Here is a tiny trained network, its code and every weight. The questions are about switching its units off for an input and a target symbol, where a switched-off unit gives its printed mean instead of its output.

import numpy as np


def w(rows, s, z=0):
    codes = np.array(rows[::2]) - 128.0
    scale = np.full(codes.shape[1], s)
    scale[-1] = z or s
    return codes * scale


def norm(h):
    return h / np.sqrt((h * h).mean(-1, keepdims=True) + 1e-5)


def f(y):
    return y / 2 * (1 + np.tanh(0.7978845608 * (y + 0.044715 * y**3)))


def softmax(a):
    e = np.exp(a - a.max(-1, keepdims=True))
    return e / e.sum(-1, keepdims=True)


def log_softmax(a):
    a = a - a.max(-1, keepdims=True)
    return a - np.log(np.exp(a).sum(-1, keepdims=True))


def net(x, mask):
    ids = ['Δβγεζηθμπτφω'.index(c) for c in x.split()]
    T = len(ids)
    res = E[ids] + P[:T]
    u = 0
    for l in range(3):
        r = norm(res)
        for j in range(3):
            rows = slice(2 * j, 2 * j + 2)
            q, k, v = (r @ M[l][rows].T for M in (Q, K, V))
            z = softmax(np.where(np.tri(T) > 0, q @ k.T / 2**0.5, -1e9)) @ v
            o = O[l][rows]
            res = res + np.where(mask[u + j], z, o[:, -1]) @ o[:, :-1]
        u += 3
        y = f(norm(res) @ A[l][:, :-1].T + A[l][:, -1])
        res = res + np.where(mask[u : u + 8], y, B[l][:, -1]) @ B[l][:, :-1]
        u += 8
    return log_softmax(norm(res)[-1] @ U[:, :-1].T + U[:, -1])


Q, K, V, O, A, B = {}, {}, {}, {}, {}, {}
E = w([
[95,74,231,42,87],'Δ',
[138,161,95,200,135],'β',
[192,52,135,143,142],'γ',
[34,112,91,225,165],'ε',
[110,76,137,56,60],'ζ',
[179,105,140,135,158],'η',
[95,167,193,74,190],'θ',
[97,146,56,98,106],'μ',
[102,105,98,139,91],'π',
[143,180,170,8,139],'τ',
[155,168,36,186,83],'φ',
[162,96,229,13,131],'ω',
],0.017)
P = w([
[193,139,105,118,126],'0',
[105,64,167,89,83],'1',
[206,216,18,78,227],'2',
[129,67,203,117,94],'3',
[154,204,68,76,229],'4',
[142,69,227,129,107],'5',
[115,188,109,102,254],'6',
[147,63,245,135,118],'7',
[136,181,43,87,217],'8',
[164,72,204,89,111],'9',
[130,169,74,112,249],'10',
[169,73,214,86,112],'11',
],0.007)
Q[0] = w([
[140,126,159,96,78],'L0H0',
[216,150,141,174,170],'L0H0',
[58,102,148,15,184],'L0H1',
[214,174,89,150,175],'L0H1',
[1,125,151,95,159],'L0H2',
[117,131,73,39,114],'L0H2',
],0.0089)
K[0] = w([
[178,149,145,44,48],'L0H0',
[199,67,124,171,151],'L0H0',
[111,32,105,68,114],'L0H1',
[253,129,139,131,57],'L0H1',
[70,116,82,83,67],'L0H2',
[54,145,162,102,205],'L0H2',
],0.0076)
V[0] = w([
[75,26,64,105,247],'L0H0',
[120,109,53,239,76],'L0H0',
[188,32,183,131,102],'L0H1',
[66,114,79,142,153],'L0H1',
[77,99,147,201,255],'L0H2',
[76,172,204,139,141],'L0H2',
],0.0064)
O[0] = w([
[204,201,72,102,117,251],'L0H0',
[161,133,177,167,162,11],'L0H0',
[208,163,89,185,123,88],'L0H1',
[161,79,1,90,118,168],'L0H1',
[65,136,190,216,173,56],'L0H2',
[160,194,104,172,115,101],'L0H2',
],0.0067,0.0027)
A[0] = w([
[171,174,229,235,116,4],'L0N0',
[95,110,22,195,176,152],'L0N1',
[121,124,153,44,42,116],'L0N2',
[189,35,149,109,126,120],'L0N3',
[221,154,254,115,87,128],'L0N4',
[112,149,109,77,242,132],'L0N5',
[216,195,153,140,136,83],'L0N6',
[175,11,213,86,51,121],'L0N7',
],0.0078,0.0033)
B[0] = w([
[53,141,116,151,76,125],'L0N0',
[198,132,186,48,158,237],'L0N1',
[111,234,170,42,115,254],'L0N2',
[196,233,133,168,68,169],'L0N3',
[22,172,158,50,145,193],'L0N4',
[246,115,70,207,28,242],'L0N5',
[80,69,152,155,102,136],'L0N6',
[190,114,254,99,99,231],'L0N7',
],0.0051,0.0043)
Q[1] = w([
[177,104,87,110,29],'L1H0',
[106,216,99,175,138],'L1H0',
[51,7,148,141,184],'L1H1',
[94,156,97,181,103],'L1H1',
[158,209,126,102,161],'L1H2',
[110,175,169,101,94],'L1H2',
],0.011)
K[1] = w([
[161,150,139,107,166],'L1H0',
[81,199,147,177,113],'L1H0',
[82,112,141,130,221],'L1H1',
[160,95,163,99,113],'L1H1',
[87,153,246,135,36],'L1H2',
[94,74,107,93,107],'L1H2',
],0.012)
V[1] = w([
[63,152,74,255,58],'L1H0',
[144,135,89,156,105],'L1H0',
[136,78,169,33,135],'L1H1',
[129,100,44,166,58],'L1H1',
[107,151,202,149,96],'L1H2',
[111,67,101,187,43],'L1H2',
],0.0079)
O[1] = w([
[145,3,175,58,68,2],'L1H0',
[169,175,77,206,186,118],'L1H0',
[149,78,132,161,154,193],'L1H1',
[33,98,71,184,140,128],'L1H1',
[171,128,47,119,133,144],'L1H2',
[168,67,62,132,51,42],'L1H2',
],0.0064,0.0068)
A[1] = w([
[125,164,186,79,107,166],'L1N0',
[86,115,72,210,113,141],'L1N1',
[177,133,96,113,96,200],'L1N2',
[125,119,155,83,187,176],'L1N3',
[128,179,131,138,114,198],'L1N4',
[150,141,106,251,74,5],'L1N5',
[152,155,127,166,178,3],'L1N6',
[88,119,97,92,145,219],'L1N7',
],0.013,0.0028)
B[1] = w([
[133,137,42,200,116,254],'L1N0',
[82,152,229,114,111,146],'L1N1',
[102,79,123,167,139,184],'L1N2',
[107,136,53,164,188,211],'L1N3',
[110,113,136,171,224,205],'L1N4',
[2,136,97,64,134,134],'L1N5',
[132,130,112,40,61,162],'L1N6',
[207,69,127,104,232,196],'L1N7',
],0.0084,0.0068)
Q[2] = w([
[116,147,95,194,247],'L2H0',
[143,144,98,124,182],'L2H0',
[119,112,155,186,110],'L2H1',
[207,160,129,126,147],'L2H1',
[82,106,67,114,47],'L2H2',
[89,89,159,102,66],'L2H2',
],0.011)
K[2] = w([
[67,125,46,208,254],'L2H0',
[89,101,167,112,190],'L2H0',
[189,87,42,159,165],'L2H1',
[220,160,173,170,125],'L2H1',
[138,70,116,129,117],'L2H2',
[136,97,109,65,133],'L2H2',
],0.0096)
V[2] = w([
[167,215,147,148,71],'L2H0',
[167,83,8,55,110],'L2H0',
[115,148,111,80,47],'L2H1',
[193,108,224,107,185],'L2H1',
[124,146,117,35,140],'L2H2',
[84,99,86,156,173],'L2H2',
],0.012)
O[2] = w([
[141,247,147,183,66,4],'L2H0',
[211,115,49,99,82,248],'L2H0',
[115,224,169,120,45,22],'L2H1',
[233,76,218,91,185,192],'L2H1',
[108,203,161,1,142,234],'L2H2',
[54,161,89,152,123,217],'L2H2',
],0.0071,0.004)
A[2] = w([
[141,180,105,197,144,57],'L2N0',
[120,82,191,214,81,68],'L2N1',
[28,40,80,152,97,249],'L2N2',
[146,177,116,200,246,244],'L2N3',
[34,141,254,253,56,68],'L2N4',
[142,141,126,80,176,65],'L2N5',
[124,67,78,100,74,208],'L2N6',
[53,98,167,70,99,173],'L2N7',
],0.0074,0.0015)
B[2] = w([
[58,100,1,130,59,138],'L2N0',
[145,48,134,59,122,121],'L2N1',
[120,35,150,173,111,140],'L2N2',
[189,82,80,186,117,254],'L2N3',
[203,39,95,77,9,139],'L2N4',
[89,91,172,107,212,179],'L2N5',
[38,105,179,172,110,138],'L2N6',
[206,175,187,150,54,125],'L2N7',
],0.0062,0.0075)
U = w([
[159,177,159,95,110,169],'Δ',
[156,74,117,110,57,197],'β',
[254,127,158,175,128,77],'γ',
[79,106,176,145,201,195],'ε',
[170,199,62,109,53,195],'ζ',
[203,147,94,243,115,65],'η',
[110,223,83,221,198,117],'θ',
[137,99,42,22,119,190],'μ',
[126,125,44,205,71,89],'π',
[143,225,83,85,158,3],'τ',
[30,149,94,109,99,159],'φ',
[203,188,178,82,161,87],'ω',
],0.0094,0.0037)

Each question gives the input, a string of symbols that net reads in full, and the target symbol t.
The units are the heads (2 rows each of Q, K, V and O) and the neurons (one row each of A and B). Each row of codes is followed by its name. A weight is (code - 128) times the scale printed after its matrix; where a second scale follows, it is the last column's (O, A, B and U).
mask holds one flag per unit, layer by layer, with each layer's heads first. A switched-off unit (its flag False) gives its mean, the last column of its rows in O or B, instead of its output. The means were averaged over made-up inputs and are rounded, as every weight is.
A unit's drop is (log p(t) with every unit on - log p(t) with that unit switched off) / (log p(t) with every unit on - log p(t) with every unit switched off).
The circuit of an input: a set's keep is (log p(t) with only the set's units on - log p(t) with every unit switched off) / (log p(t) with every unit on - log p(t) with every unit switched off). Starting from the 12 units with the biggest drops (on a tie, the unit counted first), units are removed one at a time, each time the one whose removal leaves the highest keep (on an exact tie, the one counted first), for as long as the keep stays at least 0.8.
units of the circuit, in order: the units of the circuit, biggest drop first
k most important neurons: the k neurons with the biggest drops, biggest first
k most important neurons of layer l: the k neurons of layer l with the biggest drops, biggest first
input ε τ ε μ μ θ, target θ: 2 most important neurons of layer 0 -> [L0N5, L0N1]
input θ π ω π μ Δ μ β μ π ζ ζ, target ζ: 2 most important neurons of layer 0 -> [L0N7, L0N2]
input ζ μ μ θ μ μ μ γ ω π, target π: 4 most important neurons of layer 0 -> [L0N7, L0N1, L0N4, L0N3]
input γ θ μ ζ μ ε μ β τ θ ε η, target η: units of the circuit, in order -> [L1N7, L0N3, L2H2]
input φ μ μ π μ ω μ ζ ε θ, target θ: units of the circuit, in order -> [L1N0, L1N3]
input ζ τ η, target ζ: 2 most important neurons -> [L1N6, L1N7]
input γ μ ε ε μ ε γ, target ε: units of the circuit, in order -> [L1N0, L2H0]
input μ μ μ μ ε, target μ: 3 most important neurons -> [L1N6, L0N1, L1N0]
input μ μ η γ β, target μ: 2 most important neurons of layer 1 -> [L1N6, L1N5]
input β μ θ μ β, target μ: most important neuron -> [L0N1]
input ε ε φ, target ε: 3 most important neurons of layer 1 -> [L1N0, L1N3, L1N1]
input ε μ μ μ ω μ θ, target μ: 2 most important neurons -> [L1N6, L1N0]
input ζ ε θ μ τ μ μ φ γ, target μ: 3 most important neurons -> [L1N6, L1N5, L1N0]
input Δ ω γ θ μ θ τ, target θ: units of the circuit, in order -> [L2H0, L1N0, L0H1]
input θ θ θ θ β γ τ, target θ: 2 most important neurons -> [L1N0, L1N7]
input μ μ η, target μ: 3 most important neurons -> [L1N6, L1N0, L1N5]
input ε ε μ, target ε: 2 most important neurons of layer 1 -> [L1N0, L1N1]
input ε μ η, target ε: 2 most important neurons -> [L0N3, L0N5]
input μ ζ θ η, target η: 2 most important neurons of layer 1 -> [L1N0, L1N7]
input φ γ ε ε, target ε: 2 most important neurons -> [L0N1, L1N0]
input μ μ γ, target μ: most important neuron -> [L1N6]
input γ θ μ μ μ μ μ ε τ ζ γ π, target π: 2 most important neurons -> [L0N7, L1N7]
input π μ μ ε, target ε: 2 most important neurons of layer 1 -> [L1N1, L1N0]
input ε π ω β, target β: most important neuron -> [L2N4]
input μ μ θ, target μ: 3 most important neurons of layer 1 -> [L1N6, L1N0, L1N7]
input μ β θ μ ε μ ε, target μ: 3 most important neurons of layer 0 -> [L0N1, L0N7, L0N2]
input μ ε μ φ, target φ: most important neuron of layer 1 -> [L1N5]
